Here is a tiny trained network, its code and every weight. The questions are about switching its units off for an input and a class, where a switched-off unit gives its printed mean instead of its output.

import numpy as np


def w(rows, s, z=0):
    codes = np.array(rows[::2]) - 128.0
    scale = np.full(codes.shape[1], s)
    scale[-1] = z or s
    return codes * scale


def f(y):
    return np.maximum(y, 0)


def log_softmax(a):
    a = a - a.max(-1, keepdims=True)
    return a - np.log(np.exp(a).sum(-1, keepdims=True))


def net(x, mask):
    res = np.array(x, float).reshape(1, 5) / 4 @ E
    y = f(res @ A[0][:, :-1].T + A[0][:, -1])
    res = res + np.where(mask, y, B[0][:, -1]) @ B[0][:, :-1]
    return log_softmax(res[-1] @ U[:, :-1].T + U[:, -1])


A, B = {}, {}
E = w([
[171,55,123,165,176,80,114],'x0',
[92,131,69,141,116,199,97],'x1',
[67,149,152,211,100,120,213],'x2',
[79,95,187,113,175,2,83],'x3',
[113,145,42,105,157,83,151],'x4',
],0.0085)
A[0] = w([
[178,58,107,108,183,119,121,212],'n1',
[2,177,158,141,95,136,50,253],'n2',
[110,91,109,103,152,101,115,142],'n3',
[149,137,92,111,208,101,75,210],'n4',
[97,151,106,96,176,153,145,232],'n5',
[162,113,183,206,179,82,158,216],'n6',
[219,120,141,221,113,193,114,254],'n7',
[110,124,210,110,153,85,127,182],'n8',
[118,176,83,116,83,116,173,141],'n9',
],0.0086,0.003)
B[0] = w([
[97,125,141,33,189,16,83,241],'n1',
[44,254,242,123,173,76,65,253],'n2',
[97,116,128,86,159,142,136,197],'n3',
[23,140,130,73,191,24,62,255],'n4',
[69,211,140,164,145,127,59,202],'n5',
[50,86,93,116,72,103,175,238],'n6',
[152,52,139,21,54,172,241,238],'n7',
[233,77,107,21,109,60,158,238],'n8',
[106,147,129,199,132,141,190,194],'n9',
],0.0072,0.0061)
U = w([
[164,118,127,137,52,254,191,83],'0',
[148,26,85,97,141,102,191,189],'1',
[60,218,108,231,160,132,175,197],'2',
[239,123,76,189,170,161,117,1],'3',
[118,217,216,83,177,117,68,181],'4',
],0.0069,0.0029)

Each question gives the input, the list of numbers given to net, and the class t.
The units are the neurons (one row each of A and B). Each row of codes is followed by its name. A weight is (code - 128) times the scale printed after its matrix; where a second scale follows, it is the last column's (A, B and U).
mask holds one flag per neuron, in row order. A switched-off neuron (its flag False) gives its mean, the last column of its row in B, instead of its output. The means were averaged over made-up inputs and are rounded, as every weight is.
A unit's drop is (log p(t) with every unit on - log p(t) with that unit switched off) / (log p(t) with every unit on - log p(t) with every unit switched off).
The circuit of an input: a set's keep is (log p(t) with only the set's units on - log p(t) with every unit switched off) / (log p(t) with every unit on - log p(t) with every unit switched off). Starting from all 9 units, units are removed one at a time, each time the one whose removal leaves the highest keep (on an exact tie, the one counted first), for as long as the keep stays at least 0.8.
circuit, biggest first: the units of the circuit, biggest drop first
top k neurons: the k neurons with the biggest drops, biggest first
drop when u is switched off: that unit's drop, to one decimal
input [6,4,8,-5,5], class 0: circuit, biggest first -> [n7; n4; n1]
input [4,-4,4,-2,-5], class 0: top 3 neurons -> [n4; n1; n7]
input [3,8,-1,-5,3], class 0: top 2 neurons -> [n7; n2]
input [3,-2,-4,1,-5], class 1: circuit, biggest first -> [n2; n5]
input [-3,-7,8,-4,-5], class 0: circuit, biggest first -> [n7; n4]
input [4,-7,0,3,0], class 1: top 3 neurons -> [n2; n6; n8]
input [-1,-5,0,3,1], class 1: top 2 neurons -> [n2; n8]
input [1,8,4,-6,0], class 0: top 3 neurons -> [n7; n4; n1]
input [5,-6,-3,7,-7], class 1: top 3 neurons -> [n8; n6; n2]
input [2,-8,-4,6,-6], class 1: circuit, biggest first -> [n8; n2]
input [3,8,-1,-8,4], class 0: top neuron -> [n7]
input [-5,0,1,2,8], class 2: circuit, biggest first -> [n9; n8]
input [5,-5,7,5,-4], class 1: top 2 neurons -> [n8; n6]
input [-2,-5,-1,-5,1], class 0: top neuron -> [n4]
input [-2,0,-8,-2,-6], class 1: top 3 neurons -> [n2; n7; n5]
input [7,-7,-3,6,-5], class 1: drop when n8 is switched off -> 0.2
input [-5,-6,0,-4,8], class 2: drop when n9 is switched off -> 0.2
input [4,-7,5,8,-7], class 1: drop when n6 is switched off -> 0.1
input [3,3,5,-5,6], class 0: drop when n2 is switched off -> 0.4
